Here is a tiny trained network, its code and every weight. The questions are about switching its units off for an input and a target symbol, where a switched-off unit gives its printed mean instead of its output.

import numpy as np


def w(rows, s, z=0):
    codes = np.array(rows[::2]) - 128.0
    scale = np.full(codes.shape[1], s)
    scale[-1] = z or s
    return codes * scale


def f(y):
    return np.maximum(y, 0)


def softmax(a):
    e = np.exp(a - a.max(-1, keepdims=True))
    return e / e.sum(-1, keepdims=True)


def log_softmax(a):
    a = a - a.max(-1, keepdims=True)
    return a - np.log(np.exp(a).sum(-1, keepdims=True))


def net(x, mask):
    ids = ['ΛΠΦβξτψ'.index(c) for c in x.split()]
    T = len(ids)
    res = E[ids] + P[:T]
    u = 0
    for l in range(2):
        q, k, v = (res @ M[l].T for M in (Q, K, V))
        z = softmax(np.where(np.tri(T) > 0, q @ k.T / 2**0.5, -1e9)) @ v
        res = res + np.where(mask[u], z, O[l][:, -1]) @ O[l][:, :-1]
        u += 1
        y = f(res @ A[l][:, :-1].T + A[l][:, -1])
        res = res + np.where(mask[u : u + 12], y, B[l][:, -1]) @ B[l][:, :-1]
        u += 12
    return log_softmax(res[-1] @ U[:, :-1].T + U[:, -1])


Q, K, V, O, A, B = {}, {}, {}, {}, {}, {}
E = w([
[206,103,92],'Λ',
[169,95,103],'Π',
[82,101,129],'Φ',
[203,143,3],'β',
[142,88,117],'ξ',
[125,77,122],'τ',
[73,117,76],'ψ',
],0.018)
P = w([
[151,97,254],'0',
[73,111,97],'1',
[87,129,92],'2',
[102,125,97],'3',
[114,133,108],'4',
[94,129,108],'5',
[106,121,118],'6',
[109,123,129],'7',
[92,111,133],'8',
[101,99,128],'9',
[109,103,138],'10',
[94,93,136],'11',
],0.0082)
Q[0] = w([
[88,59,241],'0.h1',
[26,39,255],'0.h1',
],0.0075)
K[0] = w([
[189,71,68],'0.h1',
[255,188,148],'0.h1',
],0.008)
V[0] = w([
[2,150,118],'0.h1',
[145,199,130],'0.h1',
],0.0082)
O[0] = w([
[101,40,72,124],'0.h1',
[164,114,2,3],'0.h1',
],0.0091,0.0026)
A[0] = w([
[187,169,185,58],'0.n1',
[92,104,217,24],'0.n2',
[145,48,183,133],'0.n3',
[185,95,168,176],'0.n4',
[150,2,62,113],'0.n5',
[68,114,74,254],'0.n6',
[130,128,126,98],'0.n7',
[192,162,192,89],'0.n8',
[86,133,133,102],'0.n9',
[207,81,181,177],'0.n10',
[233,50,174,213],'0.n11',
[115,74,78,50],'0.n12',
],0.011,0.0049)
B[0] = w([
[141,185,141,137],'0.n1',
[2,130,54,146],'0.n2',
[79,183,72,181],'0.n3',
[72,138,141,171],'0.n4',
[156,165,156,237],'0.n5',
[121,152,226,254],'0.n6',
[125,95,133,128],'0.n7',
[108,212,120,140],'0.n8',
[120,115,153,147],'0.n9',
[47,151,126,182],'0.n10',
[60,122,192,218],'0.n11',
[126,138,88,164],'0.n12',
],0.0083,0.0082)
Q[1] = w([
[255,14,155],'1.h1',
[180,54,76],'1.h1',
],0.0094)
K[1] = w([
[174,8,149],'1.h1',
[207,81,162],'1.h1',
],0.013)
V[1] = w([
[68,87,104],'1.h1',
[119,252,159],'1.h1',
],0.014)
O[1] = w([
[53,87,2,164],'1.h1',
[154,233,125,252],'1.h1',
],0.0089,0.03)
A[1] = w([
[61,102,94,9],'1.n1',
[103,22,153,109],'1.n2',
[152,156,83,64],'1.n3',
[77,138,134,177],'1.n4',
[212,61,43,145],'1.n5',
[154,79,107,118],'1.n6',
[116,168,100,242],'1.n7',
[188,118,67,169],'1.n8',
[160,87,99,140],'1.n9',
[220,150,151,2],'1.n10',
[135,174,182,243],'1.n11',
[97,140,249,73],'1.n12',
],0.012,0.0069)
B[1] = w([
[247,144,127,171],'1.n1',
[100,152,150,131],'1.n2',
[89,144,144,163],'1.n3',
[135,99,127,194],'1.n4',
[175,192,79,132],'1.n5',
[114,152,137,128],'1.n6',
[112,90,158,254],'1.n7',
[195,114,149,137],'1.n8',
[133,151,141,128],'1.n9',
[75,99,38,167],'1.n10',
[167,73,158,240],'1.n11',
[144,118,50,177],'1.n12',
],0.011,0.022)
U = w([
[173,190,73,45],'Λ',
[206,39,168,137],'Π',
[126,41,43,92],'Φ',
[78,170,37,75],'β',
[61,135,132,181],'ξ',
[122,130,187,159],'τ',
[90,2,180,252],'ψ',
],0.011,0.0046)

Each question gives the input, a string of symbols that net reads in full, and the target symbol t.
The units are the heads (2 rows each of Q, K, V and O) and the neurons (one row each of A and B). Each row of codes is followed by its name. A weight is (code - 128) times the scale printed after its matrix; where a second scale follows, it is the last column's (O, A, B and U).
mask holds one flag per unit, layer by layer, with each layer's heads first. A switched-off unit (its flag False) gives its mean, the last column of its rows in O or B, instead of its output. The means were averaged over made-up inputs and are rounded, as every weight is.
A unit's drop is (log p(t) with every unit on - log p(t) with that unit switched off) / (log p(t) with every unit on - log p(t) with every unit switched off).
The circuit of an input: a set's keep is (log p(t) with only the set's units on - log p(t) with every unit switched off) / (log p(t) with every unit on - log p(t) with every unit switched off). Starting from the 12 units with the biggest drops (on a tie, the unit counted first), units are removed one at a time, each time the one whose removal leaves the highest keep (on an exact tie, the one counted first), for as long as the keep stays at least 0.8.
circuit, biggest first: the units of the circuit, biggest drop first
k most important neurons: the k neurons with the biggest drops, biggest first
top k neurons in layer l: the k neurons of layer l with the biggest drops, biggest first
input Λ Λ β Φ τ τ β Λ Π ξ Π Φ, target Λ: circuit, biggest first => (0.h1; 1.h1; 1.n12; 0.n8)
input ψ Π Φ ψ τ τ ψ ψ Π ξ, target ψ: circuit, biggest first => (1.h1)
input Φ β ψ ψ τ β ψ ψ ψ β Λ, target Φ: 2 most important neurons => (0.n2; 0.n3)
input Φ Φ Φ Φ Π ψ ψ ψ Φ τ ψ, target Φ: circuit, biggest first => (1.h1; 1.n1; 0.h1)
input Λ Π Λ β ψ ξ Φ Π, target Λ: circuit, biggest first => (1.h1; 0.h1; 0.n8; 0.n10)
input Λ Φ Π β Φ Π ψ β ψ Π, target Λ: 4 most important neurons => (1.n12; 0.n8; 1.n10; 0.n1)
input Φ τ Λ, target Φ: circuit, biggest first => (1.h1; 0.n2; 0.h1; 0.n3)
input τ β ψ β, target Π: circuit, biggest first => (1.h1; 1.n8)
input β τ Φ Π, target Π: circuit, biggest first => (1.h1; 0.h1)
input Φ τ Π β ξ Φ ξ β β τ Φ ψ, target Φ: circuit, biggest first => (1.h1; 0.n2; 0.n3; 0.h1)
input ψ β β ψ τ Φ Π Φ Φ Λ, target ψ: circuit, biggest first => (1.h1; 1.n1)
input ξ Φ ψ β ξ, target ξ: top 3 neurons in layer 0 => (0.n2; 0.n10; 0.n8)
input Φ τ ξ, target Φ: top 2 neurons in layer 1 => (1.n11; 1.n1)
input τ ψ Λ β Φ, target β: top 2 neurons in layer 0 => (0.n2; 0.n11)
input ξ β Π ψ Π τ, target ξ: most important neuron => (0.n2)
input β β ψ τ β Φ Φ Φ Π Φ, target Π: 2 most important neurons => (1.n11; 0.n8)
input Λ Λ ξ ψ Φ ξ β Φ τ, target Λ: top 2 neurons in layer 1 => (1.n12; 1.n10)
input Φ Λ Φ τ β Φ Π, target Φ: 4 most important neurons => (0.n2; 0.n3; 1.n11; 1.n1)
input Φ Φ Φ β ψ ψ Π Φ Φ, target Φ: top 3 neurons in layer 0 => (0.n2; 0.n3; 0.n5)
input ψ ξ β τ Φ τ, target ψ: circuit, biggest first => (1.h1)
input Φ ξ τ Φ Π ψ Φ Λ τ τ, target Φ: 4 most important neurons => (0.n2; 0.n3; 1.n1; 1.n11)
